Here is a tiny trained network, its code and every weight. The questions are about switching its units off for an input and a class, where a switched-off unit gives its printed mean instead of its output.

import numpy as np


def w(rows, s, z=0):
    codes = np.array(rows[::2]) - 128.0
    scale = np.full(codes.shape[1], s)
    scale[-1] = z or s
    return codes * scale


def f(y):
    return np.maximum(y, 0)


def log_softmax(a):
    a = a - a.max(-1, keepdims=True)
    return a - np.log(np.exp(a).sum(-1, keepdims=True))


def net(x, mask):
    res = np.array(x, float).reshape(1, 6) / 4 @ E
    y = f(res @ A[0][:, :-1].T + A[0][:, -1])
    res = res + np.where(mask, y, B[0][:, -1]) @ B[0][:, :-1]
    return log_softmax(res[-1] @ U[:, :-1].T + U[:, -1])


A, B = {}, {}
E = w([
[69,133,107,121,131,122,60,214,20,152],'x0',
[128,140,38,165,35,187,71,95,132,134],'x1',
[160,15,108,177,203,141,85,124,100,222],'x2',
[170,95,201,147,82,11,159,132,150,139],'x3',
[102,153,128,95,103,170,222,80,112,203],'x4',
[156,175,175,207,149,113,118,126,182,108],'x5',
],0.011)
A[0] = w([
[99,37,72,120,142,117,154,79,40,161,208],'neuron 1',
[113,226,46,119,82,138,83,126,100,90,253],'neuron 2',
[203,107,156,191,97,70,102,112,166,124,211],'neuron 3',
[132,186,102,108,58,146,196,57,173,84,148],'neuron 4',
[150,134,118,255,189,158,81,107,187,99,168],'neuron 5',
[146,52,102,97,181,140,116,151,93,152,150],'neuron 6',
[164,142,192,102,188,67,212,107,156,135,221],'neuron 7',
[176,89,131,189,142,129,129,70,157,205,178],'neuron 8',
[158,123,105,211,217,131,86,133,159,171,117],'neuron 9',
],0.0098,0.0036)
B[0] = w([
[34,75,63,115,165,168,118,146,100,183,248],'neuron 1',
[199,207,109,132,1,189,111,160,120,124,246],'neuron 2',
[136,61,139,193,120,91,114,185,182,54,230],'neuron 3',
[124,108,125,130,39,192,182,72,227,178,242],'neuron 4',
[176,172,171,200,163,117,74,45,106,98,236],'neuron 5',
[18,82,56,43,200,195,27,91,134,204,224],'neuron 6',
[67,96,205,71,184,74,188,103,100,113,240],'neuron 7',
[125,54,36,204,168,63,209,138,66,105,224],'neuron 8',
[127,163,148,200,212,155,82,87,108,141,219],'neuron 9',
],0.0083,0.013)
U = w([
[152,133,81,117,25,176,184,20,197,178,185],'0',
[88,157,234,39,171,68,225,122,115,85,231],'1',
[160,135,148,194,222,103,106,40,103,127,57],'2',
[65,59,56,48,182,172,53,123,90,211,111],'3',
[122,80,179,148,81,30,107,214,154,103,123],'4',
[134,242,96,122,60,169,78,245,1,141,192],'5',
[126,54,73,146,131,100,223,133,66,160,4],'6',
[233,147,139,119,72,114,82,86,120,51,42],'7',
],0.008,0.0032)

Each question gives the input, the list of numbers given to net, and the class t.
The units are the neurons (one row each of A and B). Each row of codes is followed by its name. A weight is (code - 128) times the scale printed after its matrix; where a second scale follows, it is the last column's (A, B and U).
mask holds one flag per neuron, in row order. A switched-off neuron (its flag False) gives its mean, the last column of its row in B, instead of its output. The means were averaged over made-up inputs and are rounded, as every weight is.
A unit's drop is (log p(t) with every unit on - log p(t) with that unit switched off) / (log p(t) with every unit on - log p(t) with every unit switched off).
The circuit of an input: a set's keep is (log p(t) with only the set's units on - log p(t) with every unit switched off) / (log p(t) with every unit on - log p(t) with every unit switched off). Starting from all 9 units, units are removed one at a time, each time the one whose removal leaves the highest keep (on an exact tie, the one counted first), for as long as the keep stays at least 0.8.
units of the circuit, in order: the units of the circuit, biggest drop first
most important unit: the unit with the biggest drop
top k neurons: the k neurons with the biggest drops, biggest first
drop when u is switched off: that unit's drop, to one decimal
input [0,-5,-1,-6,8,8], class 1: most important unit : neuron 7
input [0,-8,-2,-6,-3,-2], class 1: units of the circuit, in order : neuron 1; neuron 9
input [-4,0,0,5,-2,-6], class 4: units of the circuit, in order : neuron 3; neuron 6
input [-5,-3,-3,3,7,-4], class 1: top 2 neurons : neuron 7; neuron 2
input [1,-1,-5,8,-2,-4], class 1: top 3 neurons : neuron 7; neuron 2; neuron 8
input [-8,0,0,7,-1,-2], class 1: top 3 neurons : neuron 7; neuron 2; neuron 1
input [-5,0,-2,6,2,-6], class 1: top 3 neurons : neuron 7; neuron 2; neuron 6
input [6,-8,-8,-2,0,-6], class 5: top 3 neurons : neuron 2; neuron 4; neuron 3
input [-2,7,1,5,-1,6], class 2: top 3 neurons : neuron 5; neuron 8; neuron 2
input [3,5,-4,3,-8,-1], class 5: top 2 neurons : neuron 2; neuron 4
input [5,6,-4,1,5,-5], class 5: drop when neuron 6 is switched off : 0.1
input [-4,7,1,7,-2,8], class 2: drop when neuron 5 is switched off : 2.1
input [5,0,-5,7,5,5], class 1: drop when neuron 7 is switched off : 0.5
input [6,8,2,-3,0,-1], class 5: units of the circuit, in order : neuron 2
